The rows lie along a hidden order. The number after each row says roughly how far along it the row is, from 0 to 10. A new part has a new order.
[-205,-159,-144,0,-243,61,-123,-70,-211,-390,152,66,26,-56,-211,57,-71,42,157,16] -> 8
[357,328,214,16,60,30,123,-126,269,81,-154,-127,-39,-37,-14,-144,247,-187,-41,-70] -> 0
[-182,-186,150,54,-273,179,-113,-29,82,-110,-206,16,-68,174,-139,11,15,-89,-98,-3] -> 4
[-77,-15,-242,144,-143,179,53,-70,-196,-93,-531,-123,-177,48,-148,11,-20,-37,69,51] -> 8
[161,-132,364,100,-183,-14,-155,-165,66,-153,219,87,-57,-213,-21,161,318,30,-190,-89] -> 3
[-74,-166,-164,92,-40,70,33,35,12,131,-594,-63,-45,207,-61,-18,-132,-169,-98,56] -> 7
[-80,59,-492,103,-104,170,118,-81,-284,-253,-711,-147,-156,-7,-184,-43,-4,-91,285,11] -> 10
[-17,-96,197,-48,-64,-157,-133,-16,110,30,351,64,187,-57,-60,-47,-48,-60,-128,-2] -> 0
[170,14,104,-2,-85,-41,-144,-159,-35,-178,414,60,116,-181,-118,-14,40,72,116,-83] -> 1
[-115,-147,181,53,-283,276,-119,-137,72,-279,-197,45,-69,-35,-183,29,218,-62,-81,-32] -> 4
[101,-77,266,33,-85,-119,-130,-180,34,21,220,-12,82,-60,-7,-120,-77,-211,-89,-44] -> 0

New part:
[-2,-3,65,426,55,657,109,34,50,686,53,30,30,112,19,-91,33,-6,9,-24,31,-23,-35,102,45,-17,53,594,-18,29] -> 5
[1,13,-105,522,-179,649,-91,119,13,403,-171,-90,-43,175,-52,740,-25,176,16,308,39,170,89,-34,-106,58,-88,317,127,105] -> 1
[2,0,35,157,-4,105,-25,2,118,66,93,-12,8,32,-13,165,31,158,70,182,51,47,-35,25,6,59,55,44,-13,212] -> 3
[-21,-1,50,634,-65,187,748,24,119,136,-4,-45,-2,174,-75,606,192,113,255,108,69,68,-66,-12,-25,13,45,232,358,53] -> 2
[21,27,-44,-39,-101,75,-78,0,118,182,184,-54,-16,24,-90,115,-6,129,336,131,133,68,-4,-11,13,87,-72,46,28,71] -> 7
[-25,12,51,249,-98,496,-209,-177,128,419,-34,-44,-18,138,-96,26,-6,246,90,27,4,96,-175,-60,-81,-23,119,326,-134,23] -> 3
[-6,76,40,79,72,231,56,-115,430,107,565,26,19,2,13,-77,-34,164,537,443,-74,10,-120,-3,35,129,79,146,-102,41] -> 10
[48,1,4,-4,166,84,-113,-50,16,109,57,151,-13,167,-37,41,-32,562,-21,15,415,32,-66,-51,-9,-34,67,318,-29,63] -> 0

[-17,-135,140,-160,66,12,-141,208,129,75,-124,26,-363,-337,-149,-122,-3] -> 3
[5,-146,-94,35,10,-44,337,-26,107,-302,232,-45,158,-51,-116,-59,-7] -> 7
[-38,-184,-75,-11,19,-47,-95,340,89,358,-4,287,-33,704,156,109,-75] -> 6
[-33,258,20,9,-57,-69,-29,-462,-61,-338,-296,-280,139,-379,-233,-34,71] -> 6
[342,-451,-17,-16,87,243,32,100,-141,-13,262,-118,-39,-857,388,-84,40] -> 6
[40,314,215,-63,-84,-135,107,-440,169,255,-20,84,-52,498,-107,-94,77] -> 0
[-20,-69,32,-57,13,-108,430,-233,166,108,160,216,128,672,-259,-32,36] -> 3
[199,83,5,-24,-117,-255,-181,217,213,349,-308,225,-182,647,80,35,25] -> 5
[227,-427,-304,31,34,117,79,126,-140,71,64,101,185,-89,351,96,10] -> 9
[-139,209,-61,-116,-56,-158,330,-87,173,-54,170,113,160,654,-173,22,-26] -> 5
[-399,137,205,-2,75,146,234,28,29,128,419,137,-54,373,-62,4,-105] -> 1
[377,-437,-258,-41,-44,43,-24,98,-128,46,-19,-93,108,-317,488,13,82] -> 10
[94,-41,179,-53,-26,-16,-75,-17,87,530,-29,231,-153,445,3,-13,27] -> 1
[166,48,-130,1,-87,-179,174,-29,85,157,44,251,223,757,168,105,18] -> 7
[167,-162,177,-59,-3,29,305,-35,150,308,346,238,54,537,189,-62,35] -> 2

New part:
[-14,-10,145,164,-1,204,-39,-246,-429,13,-59,171,8,428,155,-54,-435,-195,-205,-90,7,381,345,179,103] -> 9
[-283,-297,90,10,74,-90,-32,46,-116,-376,-9,-21,-46,-20,230,136,162,5,-112,-224,-192,-29,24,-29,38] -> 2
[157,280,209,45,-67,-53,-279,-347,69,200,215,170,-35,-227,-339,-582,-985,12,213,35,270,305,-75,-154,-280] -> 10
[5,9,-83,17,-2,-220,-4,180,393,347,-1,-128,-8,-567,-249,-131,206,221,284,124,25,-252,1,6,-69] -> 2
[287,-19,270,15,-88,-8,-221,-198,-32,369,-3,106,-69,-281,-413,-516,-636,22,297,18,234,179,-263,-211,-253] -> 8
[-270,-203,160,95,111,446,42,-188,-302,-89,-187,-116,-27,227,214,-281,-351,-110,-234,16,-49,172,198,224,224] -> 5
[-118,-254,286,-101,-15,-140,25,39,-68,-75,-104,-379,-188,-387,-111,-239,-59,0,116,-83,-126,-181,-355,18,14] -> 0
[302,255,54,-40,-21,-430,-120,19,278,3,208,134,-11,6,-294,-197,42,51,6,-7,167,34,-156,-218,0] -> 8
[192,19,-52,5,-114,-18,-3,170,468,-71,60,-126,-173,-456,-214,-74,262,201,261,124,-26,-291,-421,-157,-2] -> 2
[-114,20,259,159,92,95,-141,-65,-14,-289,12,197,179,360,63,-202,-646,-205,-186,0,23,385,281,133,-57] -> 10
[208,127,234,-91,-135,-395,-190,-152,356,-98,-1,-51,-139,-555,-413,-544,-569,207,41,22,37,129,-461,15,-194] -> 5
[139,-64,-92,-151,-113,-151,-22,224,433,-11,23,-274,-171,-455,-34,-75,299,27,156,94,-72,-297,-386,-139,0] -> 1
